Below are the code and all the weights of a small trained network. Each question names an input and a class and asks about switching units off, where a switched-off unit gives its printed mean instead of its output.

import numpy as np


def w(rows, s, z=0):
    codes = np.array(rows[::2]) - 128.0
    scale = np.full(codes.shape[1], s)
    scale[-1] = z or s
    return codes * scale


def f(y):
    return np.maximum(y, 0)


def log_softmax(a):
    a = a - a.max(-1, keepdims=True)
    return a - np.log(np.exp(a).sum(-1, keepdims=True))


def net(x, mask):
    res = np.array(x, float).reshape(1, 4) / 4 @ E
    y = f(res @ A[0][:, :-1].T + A[0][:, -1])
    res = res + np.where(mask, y, B[0][:, -1]) @ B[0][:, :-1]
    return log_softmax(res[-1] @ U[:, :-1].T + U[:, -1])


A, B = {}, {}
E = w([
[142,80,127,160,118,113,138,152],'x0',
[168,139,174,174,116,71,104,248],'x1',
[150,172,52,177,182,189,85,191],'x2',
[240,83,107,114,150,138,185,109],'x3',
],0.013)
A[0] = w([
[90,175,84,139,123,145,105,159,173],'neuron 0',
[51,86,139,149,115,124,112,158,192],'neuron 1',
[129,156,169,120,134,83,145,113,83],'neuron 2',
[122,121,74,127,149,178,136,29,165],'neuron 3',
[91,194,123,119,132,154,110,138,105],'neuron 4',
[128,95,144,146,130,131,124,178,90],'neuron 5',
[126,159,207,105,116,79,125,145,3],'neuron 6',
[145,95,77,159,150,156,119,209,59],'neuron 7',
[200,131,50,135,159,181,130,125,108],'neuron 8',
[233,132,117,119,132,146,143,95,157],'neuron 9',
[155,178,113,125,139,129,117,149,60],'neuron 10',
[145,152,173,115,100,88,127,104,112],'neuron 11',
[116,181,136,132,140,157,117,142,110],'neuron 12',
[86,115,183,145,100,75,116,165,213],'neuron 13',
[81,248,89,131,142,160,98,176,156],'neuron 14',
[193,131,147,136,134,127,128,182,104],'neuron 15',
],0.016,0.0047)
B[0] = w([
[126,109,121,193,192,160,142,77,194],'neuron 0',
[137,86,156,123,71,39,140,144,194],'neuron 1',
[170,88,161,158,130,168,117,131,162],'neuron 2',
[46,78,115,40,28,235,100,72,254],'neuron 3',
[50,130,119,194,168,103,138,119,181],'neuron 4',
[80,149,129,145,145,72,139,124,166],'neuron 5',
[227,120,176,169,114,161,150,191,182],'neuron 6',
[146,70,245,229,29,144,115,147,198],'neuron 7',
[191,226,162,81,145,180,96,219,222],'neuron 8',
[93,165,154,55,247,55,163,66,211],'neuron 9',
[109,100,220,122,117,92,166,141,159],'neuron 10',
[175,100,139,191,133,191,171,97,174],'neuron 11',
[115,111,169,145,162,108,91,123,165],'neuron 12',
[88,233,155,24,122,88,102,198,220],'neuron 13',
[100,115,194,250,179,111,144,60,234],'neuron 14',
[159,104,31,147,109,74,191,142,187],'neuron 15',
],0.017,0.019)
U = w([
[119,134,70,114,107,244,36,148,42],'0',
[40,14,87,100,83,176,92,48,151],'1',
[149,155,198,70,178,187,137,121,229],'2',
[96,53,196,249,174,104,114,136,167],'3',
[113,137,143,141,84,7,130,239,203],'4',
[113,102,75,93,223,40,160,110,2],'5',
[2,99,223,156,211,105,107,52,89],'6',
],0.0081,0.0025)

Each question gives the input, the list of numbers given to net, and the class t.
The units are the neurons (one row each of A and B). Each row of codes is followed by its name. A weight is (code - 128) times the scale printed after its matrix; where a second scale follows, it is the last column's (A, B and U).
mask holds one flag per neuron, in row order. A switched-off neuron (its flag False) gives its mean, the last column of its row in B, instead of its output. The means were averaged over made-up inputs and are rounded, as every weight is.
A unit's drop is (log p(t) with every unit on - log p(t) with that unit switched off) / (log p(t) with every unit on - log p(t) with every unit switched off).
The circuit of an input: a set's keep is (log p(t) with only the set's units on - log p(t) with every unit switched off) / (log p(t) with every unit on - log p(t) with every unit switched off). Starting from the 12 units with the biggest drops (on a tie, the unit counted first), units are removed one at a time, each time the one whose removal leaves the highest keep (on an exact tie, the one counted first), for as long as the keep stays at least 0.8.
circuit, biggest first: the units of the circuit, biggest drop first
unit that matters most: the unit with the biggest drop
k most important neurons: the k neurons with the biggest drops, biggest first
drop when u is switched off: that unit's drop, to one decimal
input [6,-4,7,-7], class 3: circuit, biggest first => (neuron 9)
input [2,0,-8,0], class 2: 2 most important neurons => (neuron 11; neuron 15)
input [0,2,2,0], class 3: 2 most important neurons => (neuron 3; neuron 9)
input [8,-3,3,-1], class 0: circuit, biggest first => (neuron 14; neuron 9)
input [2,-8,6,2], class 0: 2 most important neurons => (neuron 8; neuron 3)
input [8,-6,5,-2], class 0: circuit, biggest first => (neuron 8; neuron 9)
input [7,-1,6,4], class 2: 3 most important neurons => (neuron 8; neuron 1; neuron 9)
input [6,0,2,-3], class 3: 2 most important neurons => (neuron 3; neuron 9)
input [-8,6,-6,7], class 2: 3 most important neurons => (neuron 6; neuron 11; neuron 2)
input [7,-4,-2,5], class 2: 3 most important neurons => (neuron 9; neuron 14; neuron 8)
input [8,-1,5,5], class 2: 3 most important neurons => (neuron 8; neuron 9; neuron 1)
input [-4,8,-7,8], class 5: 2 most important neurons => (neuron 9; neuron 15)
input [-1,-4,-7,8], class 1: 2 most important neurons => (neuron 3; neuron 14)
input [-5,5,-8,-5], class 4: unit that matters most => neuron 13
input [7,1,0,-8], class 4: 4 most important neurons => (neuron 13; neuron 1; neuron 3; neuron 9)
input [7,-3,6,7], class 2: 2 most important neurons => (neuron 8; neuron 9)
input [0,-2,6,2], class 2: 2 most important neurons => (neuron 8; neuron 5)
input [-4,5,-3,2], class 4: 2 most important neurons => (neuron 3; neuron 14)
input [-8,-2,0,3], class 2: 2 most important neurons => (neuron 14; neuron 9)
input [-4,7,-6,-6], class 4: unit that matters most => neuron 13
input [3,-4,-4,-4], class 1: drop when neuron 8 is switched off => 0.1
input [3,0,-6,4], class 2: drop when neuron 1 is switched off => 0.1
input [8,4,2,-2], class 4: drop when neuron 9 is switched off => 0.0
input [7,-2,2,8], class 2: drop when neuron 8 is switched off => 0.6
